Below is a small trained network, with its code and all its weights. Each question gives an input and a class and asks what happens when units are switched off, that is, made to give their printed mean instead of their output.

import numpy as np


def w(rows, s, z=0):
    codes = np.array(rows[::2]) - 128.0
    scale = np.full(codes.shape[1], s)
    scale[-1] = z or s
    return codes * scale


def norm(h):
    return h / np.sqrt((h * h).mean(-1, keepdims=True) + 1e-5)


def f(y):
    return np.maximum(y, 0)


def log_softmax(a):
    a = a - a.max(-1, keepdims=True)
    return a - np.log(np.exp(a).sum(-1, keepdims=True))


def net(x, mask):
    res = np.array(x, float).reshape(1, 5) / 4 @ E
    u = 0
    for l in range(3):
        y = f(norm(res) @ A[l][:, :-1].T + A[l][:, -1])
        res = res + np.where(mask[u : u + 12], y, B[l][:, -1]) @ B[l][:, :-1]
        u += 12
    return log_softmax(norm(res)[-1] @ U[:, :-1].T + U[:, -1])


A, B = {}, {}
E = w([
[144,217,122,17],'x0',
[225,111,198,63],'x1',
[189,115,171,88],'x2',
[205,116,55,165],'x3',
[143,252,136,192],'x4',
],0.0031)
A[0] = w([
[215,124,221,103,216],'0.n1',
[90,163,128,254,126],'0.n2',
[98,222,63,20,252],'0.n3',
[88,68,210,237,68],'0.n4',
[81,88,150,50,134],'0.n5',
[136,134,164,194,158],'0.n6',
[73,115,224,99,61],'0.n7',
[8,154,252,108,76],'0.n8',
[21,163,239,110,146],'0.n9',
[216,76,165,66,142],'0.n10',
[70,105,236,87,102],'0.n11',
[214,161,31,126,125],'0.n12',
],0.0051,0.0024)
B[0] = w([
[91,195,101,208,224],'0.n1',
[199,132,198,108,215],'0.n2',
[130,114,185,148,252],'0.n3',
[196,108,167,206,186],'0.n4',
[208,142,192,85,174],'0.n5',
[131,131,159,152,175],'0.n6',
[184,123,77,137,158],'0.n7',
[91,158,3,186,190],'0.n8',
[172,90,35,126,201],'0.n9',
[65,87,91,169,202],'0.n10',
[183,68,59,150,174],'0.n11',
[97,126,66,103,192],'0.n12',
],0.005,0.0041)
A[1] = w([
[118,86,133,83,180],'1.n1',
[89,141,148,129,136],'1.n2',
[92,48,110,76,123],'1.n3',
[107,115,77,125,59],'1.n4',
[65,26,83,82,236],'1.n5',
[106,180,124,2,148],'1.n6',
[121,178,134,138,152],'1.n7',
[146,123,141,125,151],'1.n8',
[239,118,47,202,246],'1.n9',
[161,61,133,95,87],'1.n10',
[143,167,58,83,205],'1.n11',
[106,145,112,160,116],'1.n12',
],0.0081,0.0012)
B[1] = w([
[101,118,163,102,141],'1.n1',
[127,110,81,206,132],'1.n2',
[31,76,194,52,154],'1.n3',
[118,105,95,85,148],'1.n4',
[117,207,211,149,174],'1.n5',
[199,12,114,223,150],'1.n6',
[114,51,243,61,153],'1.n7',
[127,193,99,189,134],'1.n8',
[62,105,101,22,254],'1.n9',
[70,163,157,154,150],'1.n10',
[155,4,101,218,168],'1.n11',
[172,199,120,76,153],'1.n12',
],0.0045,0.0096)
A[2] = w([
[168,159,89,136,254],'2.n1',
[59,138,115,116,101],'2.n2',
[129,133,189,110,45],'2.n3',
[163,99,137,187,109],'2.n4',
[103,65,142,253,58],'2.n5',
[156,203,125,114,108],'2.n6',
[122,6,234,60,229],'2.n7',
[105,175,212,72,251],'2.n8',
[96,56,159,201,139],'2.n9',
[134,205,149,185,86],'2.n10',
[29,173,209,164,73],'2.n11',
[65,66,59,165,118],'2.n12',
],0.0055,0.0007)
B[2] = w([
[36,51,156,157,152],'2.n1',
[194,194,84,65,179],'2.n2',
[119,201,89,104,149],'2.n3',
[141,87,100,144,169],'2.n4',
[130,175,117,110,210],'2.n5',
[105,107,208,142,147],'2.n6',
[190,163,83,121,253],'2.n7',
[151,196,124,113,180],'2.n8',
[214,135,169,212,210],'2.n9',
[125,74,172,3,157],'2.n10',
[158,187,98,107,192],'2.n11',
[102,196,127,146,241],'2.n12',
],0.0046,0.0044)
U = w([
[203,169,64,105,199],'0',
[178,31,164,253,149],'1',
[62,37,41,100,104],'2',
[145,169,114,112,147],'3',
[114,156,255,63,5],'4',
],0.0081,0.0026)

Each question gives the input, the list of numbers given to net, and the class t.
The units are the neurons (one row each of A and B). Each row of codes is followed by its name. A weight is (code - 128) times the scale printed after its matrix; where a second scale follows, it is the last column's (A, B and U).
mask holds one flag per neuron, layer by layer. A switched-off neuron (its flag False) gives its mean, the last column of its row in B, instead of its output. The means were averaged over made-up inputs and are rounded, as every weight is.
A unit's drop is (log p(t) with every unit on - log p(t) with that unit switched off) / (log p(t) with every unit on - log p(t) with every unit switched off).
The circuit of an input: a set's keep is (log p(t) with only the set's units on - log p(t) with every unit switched off) / (log p(t) with every unit on - log p(t) with every unit switched off). Starting from the 12 units with the biggest drops (on a tie, the unit counted first), units are removed one at a time, each time the one whose removal leaves the highest keep (on an exact tie, the one counted first), for as long as the keep stays at least 0.8.
units of the circuit, in order: the units of the circuit, biggest drop first
unit that matters most: the unit with the biggest drop
top k neurons: the k neurons with the biggest drops, biggest first
k most important neurons of layer l: the k neurons of layer l with the biggest drops, biggest first
drop of u: that unit's drop, to one decimal
input [-3,0,-3,-6,-8], class 4: units of the circuit, in order -> (1.n5)
input [-7,-1,4,-3,-8], class 4: units of the circuit, in order -> (1.n5 1.n11)
input [-6,7,-2,-3,-8], class 4: top 3 neurons -> (1.n3 1.n11 1.n5)
input [3,-4,-3,6,4], class 2: 3 most important neurons of layer 0 -> (0.n12 0.n5 0.n1)
input [8,4,5,-5,2], class 1: 2 most important neurons of layer 1 -> (1.n6 1.n9)
input [7,-3,0,-6,5], class 1: top 2 neurons -> (1.n9 1.n6)
input [8,6,-4,-4,-5], class 1: units of the circuit, in order -> (1.n6 1.n9)
input [-1,2,1,1,3], class 4: 2 most important neurons of layer 1 -> (1.n11 1.n12)
input [3,0,3,2,-4], class 4: top 2 neurons -> (0.n10 0.n8)
input [5,5,5,-6,1], class 2: top 3 neurons -> (0.n11 0.n9 0.n7)
input [5,-3,4,2,-3], class 1: top 3 neurons -> (1.n6 0.n4 1.n9)
input [3,7,8,-8,-3], class 0: top 4 neurons -> (2.n7 0.n11 0.n1 0.n10)
input [8,-6,5,5,-7], class 1: top 3 neurons -> (1.n6 1.n9 1.n11)
input [-6,-6,-7,-6,0], class 0: unit that matters most -> 1.n11
input [-4,-3,3,4,8], class 4: 2 most important neurons of layer 1 -> (1.n3 1.n11)
input [-3,-3,1,6,7], class 4: 4 most important neurons of layer 0 -> (0.n9 0.n2 0.n8 0.n11)
input [8,-5,5,7,5], class 1: top 3 neurons -> (1.n6 1.n11 0.n8)
input [-7,7,-6,8,2], class 2: top 2 neurons -> (1.n9 0.n3)
input [4,4,-5,7,5], class 2: top 2 neurons -> (0.n12 1.n11)
input [8,-7,3,0,4], class 1: top 2 neurons -> (1.n6 1.n9)
input [-4,0,1,8,-2], class 2: units of the circuit, in order -> (1.n9)
input [7,-4,2,4,7], class 1: 2 most important neurons of layer 0 -> (0.n12 0.n1)
input [-4,-4,-8,-4,2], class 0: top 2 neurons -> (1.n11 0.n2)
input [8,7,-6,4,8], class 1: 4 most important neurons of layer 1 -> (1.n6 1.n9 1.n11 1.n5)
input [7,0,6,8,2], class 2: 2 most important neurons of layer 1 -> (1.n9 1.n5)
input [1,-3,-2,1,5], class 4: drop of 2.n11 -> -0.1
